Below is a small trained network, with its code and all its weights. Each question gives an input and a class and asks what happens when units are switched off, that is, made to give their printed mean instead of their output.

import numpy as np


def w(rows, s, z=0):
    codes = np.array(rows[::2]) - 128.0
    scale = np.full(codes.shape[1], s)
    scale[-1] = z or s
    return codes * scale


def f(y):
    return y / 2 * (1 + np.tanh(0.7978845608 * (y + 0.044715 * y**3)))


def log_softmax(a):
    a = a - a.max(-1, keepdims=True)
    return a - np.log(np.exp(a).sum(-1, keepdims=True))


def net(x, mask):
    res = np.array(x, float).reshape(1, 3) / 4 @ E
    y = f(res @ A[0][:, :-1].T + A[0][:, -1])
    res = res + np.where(mask, y, B[0][:, -1]) @ B[0][:, :-1]
    return log_softmax(res[-1] @ U[:, :-1].T + U[:, -1])


A, B = {}, {}
E = w([
[169,159,82,122,121,166,255],'x0',
[111,80,212,115,166,212,159],'x1',
[76,75,110,181,53,133,167],'x2',
],0.0097)
A[0] = w([
[221,200,140,55,238,129,108,71],'n0',
[174,173,79,122,111,186,210,99],'n1',
[109,61,175,97,157,203,149,62],'n2',
[81,75,201,101,173,178,145,83],'n3',
[52,53,116,243,2,141,184,87],'n4',
[96,86,209,156,139,63,29,128],'n5',
[122,73,183,104,179,211,150,70],'n6',
[210,142,87,83,123,156,215,64],'n7',
[110,196,36,167,76,93,98,85],'n8',
[105,95,205,97,147,218,144,48],'n9',
[95,79,194,136,149,210,158,75],'n10',
[191,129,83,115,112,170,243,50],'n11',
[186,177,76,146,42,44,100,253],'n12',
],0.0058,0.0018)
B[0] = w([
[25,220,199,214,195,85,63,213],'n0',
[45,124,126,83,78,176,78,186],'n1',
[148,111,39,100,154,15,161,173],'n2',
[158,135,56,117,116,69,137,182],'n3',
[78,199,230,239,254,82,63,254],'n4',
[52,73,74,42,35,206,47,235],'n5',
[148,112,95,118,154,48,151,180],'n6',
[30,122,116,95,79,154,60,178],'n7',
[173,100,90,144,144,62,156,189],'n8',
[123,115,55,118,155,80,144,180],'n9',
[158,122,82,94,164,47,154,182],'n10',
[55,142,101,104,76,164,64,196],'n11',
[189,125,115,116,138,91,179,227],'n12',
],0.0065,0.0056)
U = w([
[77,199,255,213,206,108,115,85],'0',
[59,104,104,67,26,191,99,86],'1',
[225,102,54,117,146,53,175,79],'2',
[221,111,226,153,98,197,160,254],'3',
],0.0091,0.0047)

Each question gives the input, the list of numbers given to net, and the class t.
The units are the neurons (one row each of A and B). Each row of codes is followed by its name. A weight is (code - 128) times the scale printed after its matrix; where a second scale follows, it is the last column's (A, B and U).
mask holds one flag per neuron, in row order. A switched-off neuron (its flag False) gives its mean, the last column of its row in B, instead of its output. The means were averaged over made-up inputs and are rounded, as every weight is.
A unit's drop is (log p(t) with every unit on - log p(t) with that unit switched off) / (log p(t) with every unit on - log p(t) with every unit switched off).
The circuit of an input: a set's keep is (log p(t) with only the set's units on - log p(t) with every unit switched off) / (log p(t) with every unit on - log p(t) with every unit switched off). Starting from the 12 units with the biggest drops (on a tie, the unit counted first), units are removed one at a time, each time the one whose removal leaves the highest keep (on an exact tie, the one counted first), for as long as the keep stays at least 0.8.
circuit, biggest first: the units of the circuit, biggest drop first
most important unit: the unit with the biggest drop
k most important neurons: the k neurons with the biggest drops, biggest first
drop of u: that unit's drop, to one decimal
input [6,-3,-5], class 1: circuit, biggest first => n7, n1
input [7,-2,-8], class 0: most important unit => n0
input [5,0,-4], class 1: 2 most important neurons => n4, n7
input [6,-5,2], class 1: circuit, biggest first => n1, n11
input [-4,-6,0], class 2: circuit, biggest first => n12, n8
input [5,5,5], class 0: 2 most important neurons => n4, n5
input [5,-2,7], class 0: 2 most important neurons => n4, n5
input [6,8,0], class 2: circuit, biggest first => n2, n10
input [4,6,-4], class 2: 2 most important neurons => n4, n2
input [3,-3,1], class 3: 2 most important neurons => n5, n2
input [8,-8,-6], class 1: 3 most important neurons => n7, n1, n11
input [3,-2,3], class 3: 2 most important neurons => n0, n5
input [0,8,7], class 2: 3 most important neurons => n2, n10, n3
input [-7,-7,-5], class 1: 2 most important neurons => n5, n4
input [-1,-3,5], class 0: drop of n4 => 0.7
input [2,-2,6], class 0: drop of n4 => 0.7
input [7,7,-2], class 1: drop of n7 => 0.6
input [-8,4,2], class 1: drop of n11 => 0.0
input [-2,2,2], class 3: most important neuron => n0
